Each row has a class, written as a number after it.
[ -30   59   31  -21   33  -50   85  -27   25    2  151   50   61    1
 -131   75 -108  -44   75   56  121   29 -106  -31    8  -59   95   -4
  -80  312   58  161   69 -288  -55    1]
4
[  12 -106  174  190  -70   99   38  -78  252  -55   15   96  -35   55
  114   -8  116 -113  116  114   36  -58  -25 -108  102  100  166  256
    2   65  -27  153  -64 -201   85  -16]
7
[  16 -145   92   18  197 -349  135 -242 -331  180  -71  161  354 -104
  -75   88  137  221  -55  -56   85   72 -134 -107   25  230   96  -27
   55 -427  113 -297  -23  105 -159  184]
1
[ -74   75  -54   45  204 -128   49 -147 -129    8  129    9  248  -90
 -105  -83   53  116   16  220   84   86 -176  -63  204 -179   56  121
  -94  -73   24 -110  -16  -91    5  214]
3
[-152   78 -277  255 -388 -581  372   52  -10  -60   77 -381  751 -262
  -87 -175 -112 -242 -237 -327  102 -410 -436  442  295 -312 -180  -26
 -159  238   33  -31   21  -81  -47  379]
6
[ 185  -84  -30  203  241   54   56 -118 -200  -38  -14  161  328  -40
 -149 -141 -149  -98   99 -129  -17  -93 -172   12  187  -77 -150   98
  -98   18   45 -372  105 -113  -41  122]
0
[ -37 -160  -79   60  236  -37   41 -237 -104  208  119   24  319 -190
 -214  321  -66  301  231  266 -107  181 -184   58 -223 -180  218  233
   86 -185   12 -560   63   29  212   20]
0
[ 121  -25   47  -64    3  167   13   96 -223  105 -225  165   40  -85
  -66 -110   84  -80   28 -143   23   76  -46  -10  184   83  -23  -19
  102  -13   77   -1  -43  116 -158   78]
3
[  72   91 -171 -169  203   51  -29  136 -224  176 -106  255  203  -16
 -107 -153 -211  -55   64 -306 -100 -246 -260   55  310 -122   78 -160
 -130  399  110  234   86   58  -61 -128]
3
[ 146 -279 -105 -269 -469 -412  182   47  117 -337  111 -288   25  126
  108  212  321 -100 -422  223  221  519  536  265  -69  240 -185 -147
  -84  353   57  -73 -476  101  -35  132]
3
[  81  -88 -178  108  129 -120   13  -21   97   -7    2  102   93 -114
  -51 -131    2  -67   41  -99   27 -163 -102  239  165 -175   14   59
 -126   90 -129   78   53   54   31 -225]
5
[  21  -67 -102  -46  135  -10  -27  -73  -97   68  -43  154  126  -90
  -91  -35  -88  -15  -34   61  -32    8  -94  -70   90 -146  -16  -15
 -102 -100  -80 -115  -42   30   23    4]
0
[ -53  214  153 -151  174  -14  -47   20   24  -22 -120  116 -165  -25
    5 -170 -168  -62   56  -97  -45  -73  -51  -17  173   45   43   64
  107  -30   -8  172  -41 -316 -134   28]
5
[ -33  283   52  479  185  159  -29   24    5  -58  203  127   -1   27
 -188 -168  193  215  209   42  185 -128 -179 -132  306  -96 -104  127
  169 -115   75    1  394 -280  189  199]
2
[   6  -24   88  111   40  -96   11   -2  135  -47  -15    2  -14  -66
   35  -80  -29   40  -19   47   62  -80 -113   34   54   15   65  118
  -55   79   96  100    2 -139   15  -32]
3
[-319  190   64 -150 -228 -341  -36  -71  -91   17 -215 -178   11 -195
   10 -253  -60  -59 -370   -4  227  315  184 -240  100  152  -83   13
  118 -275 -234 -245    2 -351  -92  419]
7
[ -22  -10 -143   72   73   -2    1  121  -90   25  -82   -7  195  -99
 -168  -83 -139    2  -27  103  -72 -132 -174  130   57 -273  -86   10
 -146  -46   69 -138  102  231  -36   60]
4
[ -21  298  208  692   55  165 -115   77 -143  151  121 -129  374  189
   -1   42 -184  125  180  -67  209  -98   29 -491  -92  150 -197  194
   46  161 -226 -323  448 -271  311   87]
0
[-131  112  -80 -137  -16 -393  130   -5  -64    8 -366   61  106  204
  107  -21  -63  -45 -175  314   48 -117   49  -73   85 -255  -57  -43
 -227 -354  -96 -229    3  -60  -89  244]
5
[ -18  -46  -16  120  -13 -184   42  -77  186 -144    0   64  -86  -19
  -13 -135 -136   21  -87   81  209  -32 -174   93  -14  -62    9   13
 -138  250   64  289  106 -121  -22  -74]
2
[ -66   78 -145 -102   78 -128   25  -36 -177   57   -4  185  147  -40
 -201 -117  -36   16 -143  177   65  104 -146  -62  205 -188 -133  -32
 -134    7   26 -135   41   86  -80  283]
4
[  48 -134   46  -60  -73  -14  -80   72  117  -12  -91   -4  136 -154
 -131  -91 -226  -23 -121  279   63  -40  -97   37  -10  -97   -9  104
  -55  -14   77   55 -212  -72  -18  -12]
1
[  55 -107  165  -23  152 -105 -121 -158  186   -9  -24  203 -265  -42
  161 -164  123   21   42  123  -14 -107 -109  -42  222  -88  135  208
   26  -38  129   11  207 -280   86  -59]
4
[-120  -62 -161 -172   66  -52   44  -58 -123   76   17 -139  198  -60
 -339 -143 -192  -17  -68   93  -70  -22 -140   50  -70 -192  -74  -67
  -99 -180  132  -43  -53  362  -86  116]
1
[ 109   95   35  -98   60  -51 -138  118 -227  117  -60   54  -52  189
   59   33   22  142    1 -196   -1   -2   86 -213    1  190 -148 -211
   49 -121   24  -34  335  219  -74  232]
1
[-136  -41  266  -77  274 -245  -55  -72   16   24 -159  330 -388  -37
 -136 -169 -272  153 -162  320  213   67  -80 -292  -75   -4   99  114
 -152 -385   71   76   43  216  -69   93]
4
[  96  166 -208  232  228 -240 -165  102  196 -172 -227  149  -71 -394
  -92 -468 -260  162  -53   73  -50 -537 -133  137  253  -16  321  467
 -298    6   48 -129    1  256  206 -231]
3
[  15  -87   56    3  155  156  -11   -4 -211  121   64   95  202  -46
 -337 -130  -91  -43   35  -16   27   -3 -179 -115  230  -84  -32   89
   -6  -89  138  -80    2  -62  -39  162]
4
[ -31   86  -13   37  100  -26   34  -24   26  -20   28  -20 -105   17
  -77 -181  -89  -27   14  -32   61    1  -55   63   24  -81  -13   21
  -61  124  104   28  159  -13   11  -26]
6
[ -81   50   44   94   26 -297 -119  -72 -197    9   50 -131   11   17
   99   71  159  184   68   75   27  101  -21  -49   38   83  -70   -5
  235 -211  -34 -161   83  167  -24  259]
2
[-107   68  122 -185  160 -153   34 -121  151  -75 -158  222 -305 -123
  -74  -91   -6  -67  -11   87    5  -86 -109  -41  134   -8  187   96
  -29  -31   16  338  -55 -193  -85  -79]
3
[  53  -38 -149  -91 -292 -212  185  198  190 -216  -87  185   70  -51
 -515 -569 -105   69 -554   12  346 -371  -30 -253  -11 -215  -46  -60
 -440  733  477  629  312   31  -98  -14]
5
[ 120  -85 -131  -12   84 -204   88 -123  -65   -9  -63   68  170 -253
 -112 -122 -155   65 -123  -13   19    7 -166  116    0 -107  118   -6
 -212  119   95   -7  -40    3  -51 -145]
6
[  61  -41 -131  245  199   61   31  -61  -14   77  104  257   17 -143
    0  -81  127   -7   67 -182 -102 -122 -210  -74  243 -146   55  178
 -142  -48 -143  -48   14  -38  153  -59]
6
[  -5   32 -214  721  175  271   -1 -326  -83 -120  399  127  -69 -310
 -202 -149  463  178  255   14  -33  123 -177 -149  121  -50   36  308
  -33 -156 -186 -359   85   95  179 -101]
4
[  39   60   51 -138   39  -66   -5   78  142 -368 -212  -56  -10 -238
  -57 -235 -378 -247 -283   11   35 -391   72   51   21  206   27  303
 -112 -171  -82   59 -371 -287 -193   37]
7
[ 132    4  -30  174  169   22   -8  -32  -80  104   71   79  121  -15
 -104  -11   30   12  190 -162  -57  -13    0  -47  175   26   17   69
   -8   10  -49 -121  113    2  133  -78]
7
[ 129  -36 -150  179   88  -84   60  -92 -187  -20   19  134  210  -58
  -23 -202   49   20   13 -239   43 -137 -219  -43  220  -34  -45   15
  -78  120    6    0  127   44   -6   61]
3
[ -38   58  -85  -18   23 -230  -17   -9    4   41 -137  128  -43   36
  -19  -83 -154  104  -45    4   45 -109 -100  -56  -84  -32  -19  -78
 -101  -75  -54   79  174  256   12    3]
1
[ -22  -75   92  101  -80 -190  111 -116  189  -97  -34  -33   80  -40
   68  -10   -6   89 -164  133   48  -77 -114   33 -170   91   25  147
    8   76  151   46  -14 -179   -2   30]
6
[ 174  -21   51  440  -76 -101  -45 -125  -41  -72  111  383   28  101
 -151 -198   13  186   71 -169  205 -144 -436  -65  153   81 -186  132
 -117  337   65  -16  150 -109   19  -12]
4
[-146  -79   43  187  -35 -392  129  -55  425   -3   93   -6 -234  -51
  227   38  -77  197 -131  104  180   78  -24  274 -117  148  125  -17
  130 -122  105  105  163  161  272  -36]
4
[-239   26  153  280  221 -542   -5 -119  434  -46  -39  181 -548  166
  225  156  113  170  117   66 -115 -164 -115  -21  -99  116   45  326
  119 -111 -156  137   31 -342  168 -158]
5
[ -86   34   36  -96   -7 -115  -13  -33  127  -73 -129  104 -129    4
  -11 -133  -83  -47  -65  154   71 -146  -83  -53   96  -31  136  102
 -110  -24   82  124  -75 -189  -76   48]
2
[ -49   12  -29  135  145  108  -32   47   50    1  -89  214  -89  -87
  -44 -118  -49  168   76  -34  -49  -54  -83  -43   26  -72  130   71
  -14  -96   86 -217  239  -39   98   26]
0
[   6  -14  -25  -18   74  -36  -30   92   24  -83   59  111   64 -150
 -135 -123 -273 -108  -56   23  107 -100 -101  -37   85 -230    1  127
 -209  215  -62  -28  -91 -367   -9  -33]
1
[ -45  177  576 -385  306  841 -315 -200 -412  268 -274  -41 -340   49
 -158  238  125 -383  342   70 -432  -30   74 -389  325  139  315    5
  -14 -108  185  -66    0 -626 -297 -291]
7
[ 105   -9  179  350   75  -18   47 -144  170 -205   42  123  -80   89
 -103 -116   49   68  151  105  137  -28  -63    1  104  199   27  270
   -4  -22  137  -34   43  -78   54   77]
2
[ -80  104  256   23  133 -122   -8  -50 -103   27 -262  262 -307  292
  245 -102  256   81  100 -166   44  -62   17 -177  228  213   63  -43
  193 -308   81   -3  341 -160  -47  111]
4
[ -13   78 -135 -118   88   28   59 -142 -225  217   58  -73   54  -85
 -123   32  170  -20   62  -47 -155  237  145  -99  -68 -168  -42 -174
 -115  -87  -26 -267   25  181   -4 -180]
1
[  38   -8 -388   39  207  128  150   30   95  -32  151  215   92  -19
 -136 -114    9 -249   94 -281 -168 -239 -222  296  225 -133    7  -15
 -254  502  -79  458  -47  356  -91 -210]
5
[ -30  -15   41  207  102   18   70  -54   24   69   20   42  -93  -31
  -64  -96   31  126   86 -154   38   79 -170   36    7   77   49  113
  101   19   58  153  106  -30   10  -58]
5
[ -56  175  -10  -56   27 -305 -120  232 -113  113 -113   21  331  -81
 -234 -229 -239  263 -346  -93   86 -176 -106 -327  117  258  -83   63
  -44  -57   89  172  -23   59  -47  350]
0
[-130   82   46   15  191    6   51  -51   38   19  -42  182 -103  120
  -87  -73  -51   49  104   72   20   -7  -91  -95   18  -69   64   65
  -29  -34   39   48   83  -34   45  -15]
0
[  98    6  104  134  102  196  -97  180   10   63  -37   43  138  -16
 -129  -52 -245   91  156  133   37 -227 -133   11   72  -65  138  139
   83  -54  146   37   87   67  151   11]
6
[  49 -118  128   62  -67  -28  128 -131   50   35  150 -171  279  -33
 -164  125    5   67   24   24  141  -25   86 -188 -104  179  279  136
  -16  111  206  -80  108 -330  115   30]
0
[ 274 -275   10  110 -142 -230   80  -68  159  -90   12   55   27   14
  211   92  -54   15 -125  -68   35  -83 -176  124   -2  311   67   63
 -143  293  214  251  -85  128  -75   92]
2
[-193   49   37   41 -126 -197   56   19  218   46 -104   42  -56   37
   14 -137    5  198 -276  230   80   24 -188   29   21  -36   61   86
 -160  112  235  138   47   29   90   96]
6
[  42  111 -163  105  137  -60  -14  248 -105   37 -122  174  126  -90
  133  -51   43  177    5  -53  -34  -43  -15   26  158  -92   23   31
   68  -99 -150    9   23  133   32   74]
5
[ -90   44  255 -162  -28 -141 -140   80  115   61 -156   34  -12  -35
  -75 -103 -112  156 -122  190   75 -124  -15 -185    1    5  104   82
   18 -109  190  104   62 -137  -27  106]
2
[ -65 -108 -258 -247  -42 -398   93  -96   -9  191  -99   84  227  -87
  -73  -48 -152  -23 -219  106   32   -4 -284   36  -58 -322 -125  -19
 -198   36  -38  -31  -71 -127  -88   84]
1
[   7   80  288   64   70  -77  -20  119  194  -79 -314  308  -36 -210
  165 -253 -237  148 -231  149  101 -299 -196 -242  113   74  256  318
 -116  -70  220   90  124 -496  -67  169]
4
[  72 -148  -66   18  153  -54  -44   57 -157   -7   -6  173  145    5
  -42  102 -105    8   36  -42  -41 -150 -131  -30   90 -117   44  -37
 -140   60  -40  -37   88  -14  -35   -3]
4
[  39  -14   27  173   68 -103  -13 -107  -38  -59  -55  129  -15   60
   31  -99 -193   39   24  -97   47  -80 -230   50    7  103  -64   -4
  -55  110   52   45   36   56  -73  -12]
2
[-378 -222  548  499  343 -328 -120 -478  784   73  108  310 -391  239
 -205 -334 -301  376   84 -272  -26 -308 -353 -307   29  230  258   51
 -176 -197  213  447  899 -110  403 -113]
5
[ 151 -129 -119  149  -13  111   -6  163 -113  -32  -11  -16  109 -138
  -72  -12  220  167    3   93   11  133   60    8   91    6   41   62
   67  -54  146 -176  -54   62   30  103]
3
[  47  -75 -104 -287 -143   59   12  140  -90  111  -96  -28  241 -114
 -201 -125  -85  -77 -215   26    8  -76   11 -165   70   37  139  -40
 -125  107  207  178 -141  -45 -170   95]
4
[  11  -33 -139 -261 -329  263    9  274  208 -126 -118   -7   59   15
 -345 -170  -67 -162  -76  250   49  -49  171 -103  -63 -186    4  -69
   -1  221  113  349 -230 -111  -43  -35]
0
[  -6  -26   28  132   -8  -68  -41   22   52  -18   -5   34  -68  -11
  -58 -220  -27   99  -45  -24  109  -85 -150  -56   40  -36  -18   88
    0  112  183   41  294 -137    8   65]
4
[-103  -34   93   65  -61   93  193 -216   93    7  -88   44   62  187
   43  -49   63  -26   17  199   90  -70 -162 -160   -4   97  127   61
   24 -245  178  117   64 -195  -40  218]
1
[-131  150  -83 -137  159  188   -9   32 -111  100 -158  -18   37   56
 -134  166 -319 -178  193  187  -24 -136   80 -131  -25   23  362  -58
  -79   20  -97  120    4   55   22 -131]
0
[ -45   88  122  -18  -84 -129  -16   30  141  -54 -136    5  -35   91
   24  -52 -149   93 -134  191   -6 -202  -55  -78  -78   23   78   59
 -106  171  205  119  122   14   53   36]
6
